[[-5.86 -4.06 -3.50 -1.71  2.48  2.46  2.20  0.20  4.49  1.31 -2.44  0.75
  -1.85 -4.68  0.74]
 [-0.47  2.81 -4.28 -0.20 -1.39  0.43  3.93  3.41 -0.60 -3.11  1.94 -1.70
   1.97  0.58 -5.50]
 [-5.85 -1.53  3.26 -5.79  0.94  0.89  3.11 -1.20  1.76  2.23  2.74  3.86
   3.89  2.77 -4.90]
 [-0.74  4.76 -0.26  2.58 -2.61 -2.00 -2.59 -5.04  4.92 -5.85  0.16 -2.61
   3.49 -0.45  4.52]
 [ 3.01  5.25 -3.68  4.65  3.97 -0.23  2.48  5.72  4.40  0.58  1.10  4.14
   4.24 -5.48  4.56]]
:
[[ 3.01  5.25 -3.68  4.65  3.97 -0.23  2.48  5.72  4.40  0.58  1.10  4.14
   4.24 -5.48  4.56]
 [-0.74  4.76 -0.26  2.58 -2.61 -2.00 -2.59 -5.04  4.92 -5.85  0.16 -2.61
   3.49 -0.45  4.52]
 [-0.47  2.81 -4.28 -0.20 -1.39  0.43  3.93  3.41 -0.60 -3.11  1.94 -1.70
   1.97  0.58 -5.50]
 [-5.85 -1.53  3.26 -5.79  0.94  0.89  3.11 -1.20  1.76  2.23  2.74  3.86
   3.89  2.77 -4.90]
 [-5.86 -4.06 -3.50 -1.71  2.48  2.46  2.20  0.20  4.49  1.31 -2.44  0.75
  -1.85 -4.68  0.74]]

[[ 0.13 -1.01 -1.06 -1.79 -1.11 -3.47 -0.71  0.47  1.59  1.89 -3.11 -2.99
   0.25]
 [-1.09 -0.07  2.58 -5.95 -1.13  0.90  0.91  0.19 -1.05  0.39 -2.21 -1.17
   1.22]
 [-4.06 -0.04  1.21  0.25 -4.19  0.07  0.13 -3.89  0.39 -1.26 -2.59  0.76
   0.44]]
:
[[-4.06 -0.04  1.21  0.25 -4.19  0.07  0.13 -3.89  0.39 -1.26 -2.59  0.76
   0.44]
 [-1.09 -0.07  2.58 -5.95 -1.13  0.90  0.91  0.19 -1.05  0.39 -2.21 -1.17
   1.22]
 [ 0.13 -1.01 -1.06 -1.79 -1.11 -3.47 -0.71  0.47  1.59  1.89 -3.11 -2.99
   0.25]]

[[ 3.53  0.69  0.91  0.29 -4.81 -0.12 -5.52  0.91  1.56 -0.35 -0.51 -1.30]
 [ 3.49 -1.04 -1.11  0.31  0.90 -0.68  4.78  7.08  0.38 -0.84  0.11 -0.54]
 [ 0.69  0.81  0.40 -1.78 -0.48  0.92  4.34 -0.68  0.07 -0.37  1.20 -2.33]
 [-1.46  0.28  1.05 -0.14 -2.18  1.21 -2.46 -2.44  0.02 -0.55  1.06  0.20]
 [-0.15  2.17  0.56  1.44  4.17 -0.11 -5.86 -7.14  0.82  1.16 -0.44 -1.06]]
:
[[-0.15  2.17  0.56  1.44  4.17 -0.11 -5.86 -7.14  0.82  1.16 -0.44 -1.06]
 [ 0.69  0.81  0.40 -1.78 -0.48  0.92  4.34 -0.68  0.07 -0.37  1.20 -2.33]
 [ 3.53  0.69  0.91  0.29 -4.81 -0.12 -5.52  0.91  1.56 -0.35 -0.51 -1.30]
 [-1.46  0.28  1.05 -0.14 -2.18  1.21 -2.46 -2.44  0.02 -0.55  1.06  0.20]
 [ 3.49 -1.04 -1.11  0.31  0.90 -0.68  4.78  7.08  0.38 -0.84  0.11 -0.54]]

[[-4.97 -2.45 -3.56  2.11  0.42  4.87 -1.82 -6.02 -2.12  1.51 -1.14  4.15
   0.01 -1.62  1.81 -0.32]
 [-1.48 -0.83 -5.43  3.61  7.22 -3.19  0.14  1.73  0.83 -0.57 -3.74  1.60
  -1.79 -3.44 -2.38  4.41]
 [-3.16 -1.01 -1.76  1.11  0.24  2.58 -1.33 -4.00 -1.65  0.42 -0.58  1.77
   0.24 -0.61  1.59 -0.34]
 [-1.23  0.06  1.11  1.68  1.38 -1.50  2.48  3.88 -5.00  2.71 -0.40  1.23
  -4.73  0.02 -1.89  7.29]
 [-3.07 -0.91 -1.24  0.88  0.39  2.33 -1.34 -3.44 -1.34  0.28 -0.66  1.55
  -0.05 -0.76  1.28 -0.29]]
:
[[-1.23  0.06  1.11  1.68  1.38 -1.50  2.48  3.88 -5.00  2.71 -0.40  1.23
  -4.73  0.02 -1.89  7.29]
 [-1.48 -0.83 -5.43  3.61  7.22 -3.19  0.14  1.73  0.83 -0.57 -3.74  1.60
  -1.79 -3.44 -2.38  4.41]
 [-3.07 -0.91 -1.24  0.88  0.39  2.33 -1.34 -3.44 -1.34  0.28 -0.66  1.55
  -0.05 -0.76  1.28 -0.29]
 [-3.16 -1.01 -1.76  1.11  0.24  2.58 -1.33 -4.00 -1.65  0.42 -0.58  1.77
   0.24 -0.61  1.59 -0.34]
 [-4.97 -2.45 -3.56  2.11  0.42  4.87 -1.82 -6.02 -2.12  1.51 -1.14  4.15
   0.01 -1.62  1.81 -0.32]]

[[ 0.84  2.04  0.14  1.02  0.16  0.53  3.30  2.16]
 [-0.13  0.17 -0.06  0.05 -0.16 -0.31  0.14  0.14]
 [ 4.95  2.19  7.11  3.12  1.39  2.57 -4.51 -0.16]
 [ 2.75  3.00 -0.02 -3.41 -1.44 -2.54  1.35 -2.75]
 [ 1.08  0.65 -0.24 -0.73 -0.34  0.11  1.43 -2.98]
 [-0.52 -1.06 -0.34  1.21  0.50  1.78  1.08 -2.30]]
:
[[ 2.75  3.00 -0.02 -3.41 -1.44 -2.54  1.35 -2.75]
 [ 4.95  2.19  7.11  3.12  1.39  2.57 -4.51 -0.16]
 [ 0.84  2.04  0.14  1.02  0.16  0.53  3.30  2.16]
 [ 1.08  0.65 -0.24 -0.73 -0.34  0.11  1.43 -2.98]
 [-0.13  0.17 -0.06  0.05 -0.16 -0.31  0.14  0.14]
 [-0.52 -1.06 -0.34  1.21  0.50  1.78  1.08 -2.30]]

[[-0.58  0.54  0.83 -0.09 -0.04  2.38  0.74  0.26 -0.03  2.16  0.69 -0.03
   0.51 -1.40]
 [-1.21  0.93  5.07  6.82  0.15 -2.16 -1.23  2.11 -0.01 -2.98 -0.24  0.04
   1.13  1.70]]
:
[[-1.21  0.93  5.07  6.82  0.15 -2.16 -1.23  2.11 -0.01 -2.98 -0.24  0.04
   1.13  1.70]
 [-0.58  0.54  0.83 -0.09 -0.04  2.38  0.74  0.26 -0.03  2.16  0.69 -0.03
   0.51 -1.40]]

[[ 0.12 -1.75  0.20  1.88  2.50 -1.70  0.02  0.19  4.32  1.42 -0.20  0.69
  -0.18  0.61]
 [ 0.29 -1.58  0.64 -1.17  1.78  1.81  0.02  1.02  1.71  0.43 -1.17 -0.15
  -0.14 -0.12]
 [ 0.19  0.76 -0.35  1.81 -0.84  0.54 -0.57 -0.19 -2.02  0.53  0.20 -1.11
  -2.29 -0.89]
 [ 0.42 -1.01  0.88  0.91  0.14  0.82  0.33  0.76  0.56  0.85 -0.94  0.43
  -3.15  0.66]
 [-0.49  3.73 -0.23 -0.11 -0.91  1.14  0.64 -0.67 -3.29  0.04  1.19  1.73
  -5.20  1.06]
 [-0.15  1.92 -0.17  0.46  0.25 -2.29 -0.01  0.06  1.67  0.38  0.76  2.30
  -2.22  0.99]]
:
[[-0.49  3.73 -0.23 -0.11 -0.91  1.14  0.64 -0.67 -3.29  0.04  1.19  1.73
  -5.20  1.06]
 [-0.15  1.92 -0.17  0.46  0.25 -2.29 -0.01  0.06  1.67  0.38  0.76  2.30
  -2.22  0.99]
 [ 0.19  0.76 -0.35  1.81 -0.84  0.54 -0.57 -0.19 -2.02  0.53  0.20 -1.11
  -2.29 -0.89]
 [ 0.42 -1.01  0.88  0.91  0.14  0.82  0.33  0.76  0.56  0.85 -0.94  0.43
  -3.15  0.66]
 [ 0.29 -1.58  0.64 -1.17  1.78  1.81  0.02  1.02  1.71  0.43 -1.17 -0.15
  -0.14 -0.12]
 [ 0.12 -1.75  0.20  1.88  2.50 -1.70  0.02  0.19  4.32  1.42 -0.20  0.69
  -0.18  0.61]]

[[-5.82  4.34  1.79]
 [-3.28  5.94  4.76]
 [-2.15  6.15  2.61]]
:
[[-2.15  6.15  2.61]
 [-3.28  5.94  4.76]
 [-5.82  4.34  1.79]]
